Here is a tiny trained network, its code and every weight. The questions are about switching its units off for an input and a class, where a switched-off unit gives its printed mean instead of its output.

import numpy as np


def w(rows, s, z=0):
    codes = np.array(rows[::2]) - 128.0
    scale = np.full(codes.shape[1], s)
    scale[-1] = z or s
    return codes * scale


def f(y):
    return np.maximum(y, 0)


def log_softmax(a):
    a = a - a.max(-1, keepdims=True)
    return a - np.log(np.exp(a).sum(-1, keepdims=True))


def net(x, mask):
    res = np.array(x, float).reshape(1, 3) / 4 @ E
    y = f(res @ A[0][:, :-1].T + A[0][:, -1])
    res = res + np.where(mask, y, B[0][:, -1]) @ B[0][:, :-1]
    return log_softmax(res[-1] @ U[:, :-1].T + U[:, -1])


A, B = {}, {}
E = w([
[215,74,115,125,82,243,118],'x0',
[93,138,79,91,218,244,1],'x1',
[142,20,228,58,147,76,95],'x2',
],0.0098)
A[0] = w([
[107,249,39,158,121,159,156,84],'neuron 1',
[73,159,132,115,155,80,114,255],'neuron 2',
[198,99,122,98,89,237,151,65],'neuron 3',
[140,164,134,142,100,62,212,149],'neuron 4',
[127,63,145,65,136,94,72,87],'neuron 5',
[101,127,112,115,151,147,81,68],'neuron 6',
[126,192,104,138,123,127,129,60],'neuron 7',
[112,89,178,99,177,80,103,60],'neuron 8',
[56,197,127,100,186,73,122,47],'neuron 9',
[76,173,110,104,212,167,43,171],'neuron 10',
],0.013,0.009)
B[0] = w([
[95,112,210,60,235,168,119,221],'neuron 1',
[227,138,7,125,138,211,103,206],'neuron 2',
[138,162,44,144,153,68,32,210],'neuron 3',
[114,170,115,79,103,61,157,213],'neuron 4',
[74,165,156,69,227,157,141,182],'neuron 5',
[79,122,180,173,70,78,185,165],'neuron 6',
[62,129,186,129,115,121,63,152],'neuron 7',
[66,150,197,102,186,129,82,167],'neuron 8',
[83,86,132,232,99,48,12,176],'neuron 9',
[154,156,118,94,63,53,205,251],'neuron 10',
],0.016,0.018)
U = w([
[110,126,125,116,70,19,195,130],'0',
[64,87,186,129,201,143,94,143],'1',
[121,88,47,208,131,71,9,61],'2',
[211,112,67,105,127,131,164,255],'3',
[112,60,161,184,116,159,136,73],'4',
],0.011,0.0091)

Each question gives the input, the list of numbers given to net, and the class t.
The units are the neurons (one row each of A and B). Each row of codes is followed by its name. A weight is (code - 128) times the scale printed after its matrix; where a second scale follows, it is the last column's (A, B and U).
mask holds one flag per neuron, in row order. A switched-off neuron (its flag False) gives its mean, the last column of its row in B, instead of its output. The means were averaged over made-up inputs and are rounded, as every weight is.
A unit's drop is (log p(t) with every unit on - log p(t) with that unit switched off) / (log p(t) with every unit on - log p(t) with every unit switched off).
The circuit of an input: a set's keep is (log p(t) with only the set's units on - log p(t) with every unit switched off) / (log p(t) with every unit on - log p(t) with every unit switched off). Starting from all 10 units, units are removed one at a time, each time the one whose removal leaves the highest keep (on an exact tie, the one counted first), for as long as the keep stays at least 0.8.
circuit, biggest first: the units of the circuit, biggest drop first
unit that matters most: the unit with the biggest drop
top k neurons: the k neurons with the biggest drops, biggest first
drop of u: that unit's drop, to one decimal
input [-5,7,-7], class 0: top 3 neurons -> neuron 10; neuron 6; neuron 5
input [6,8,-8], class 0: top 4 neurons -> neuron 10; neuron 6; neuron 5; neuron 8
input [1,2,3], class 3: unit that matters most -> neuron 1
input [-2,4,-1], class 0: top 3 neurons -> neuron 10; neuron 6; neuron 3
input [-7,-4,-7], class 1: top 3 neurons -> neuron 1; neuron 3; neuron 10
input [-6,-7,8], class 1: top 2 neurons -> neuron 8; neuron 10
input [1,-1,0], class 3: circuit, biggest first -> neuron 9; neuron 3; neuron 10; neuron 1
input [5,-2,4], class 2: circuit, biggest first -> neuron 1; neuron 10
input [0,3,0], class 3: top 2 neurons -> neuron 4; neuron 9
input [-3,0,-3], class 3: top 2 neurons -> neuron 3; neuron 2
input [7,-4,2], class 2: top 2 neurons -> neuron 3; neuron 10
input [7,-3,8], class 1: top 2 neurons -> neuron 5; neuron 2
input [-8,0,5], class 2: top 3 neurons -> neuron 9; neuron 2; neuron 1
input [-2,-2,-1], class 3: top 2 neurons -> neuron 10; neuron 3
input [-8,-6,-5], class 2: circuit, biggest first -> neuron 9
input [4,7,7], class 0: top 3 neurons -> neuron 10; neuron 1; neuron 6
input [-7,7,6], class 0: top 3 neurons -> neuron 10; neuron 3; neuron 1
input [7,8,1], class 0: top 3 neurons -> neuron 10; neuron 6; neuron 2
input [6,-1,-4], class 2: top 2 neurons -> neuron 3; neuron 10
input [4,-6,8], class 1: circuit, biggest first -> neuron 10
input [-2,-3,-8], class 1: drop of neuron 1 -> 0.5
input [-1,5,-8], class 1: drop of neuron 1 -> 5.1
input [-7,4,-7], class 1: drop of neuron 3 -> 1.4
input [7,5,-2], class 2: drop of neuron 10 -> 0.0
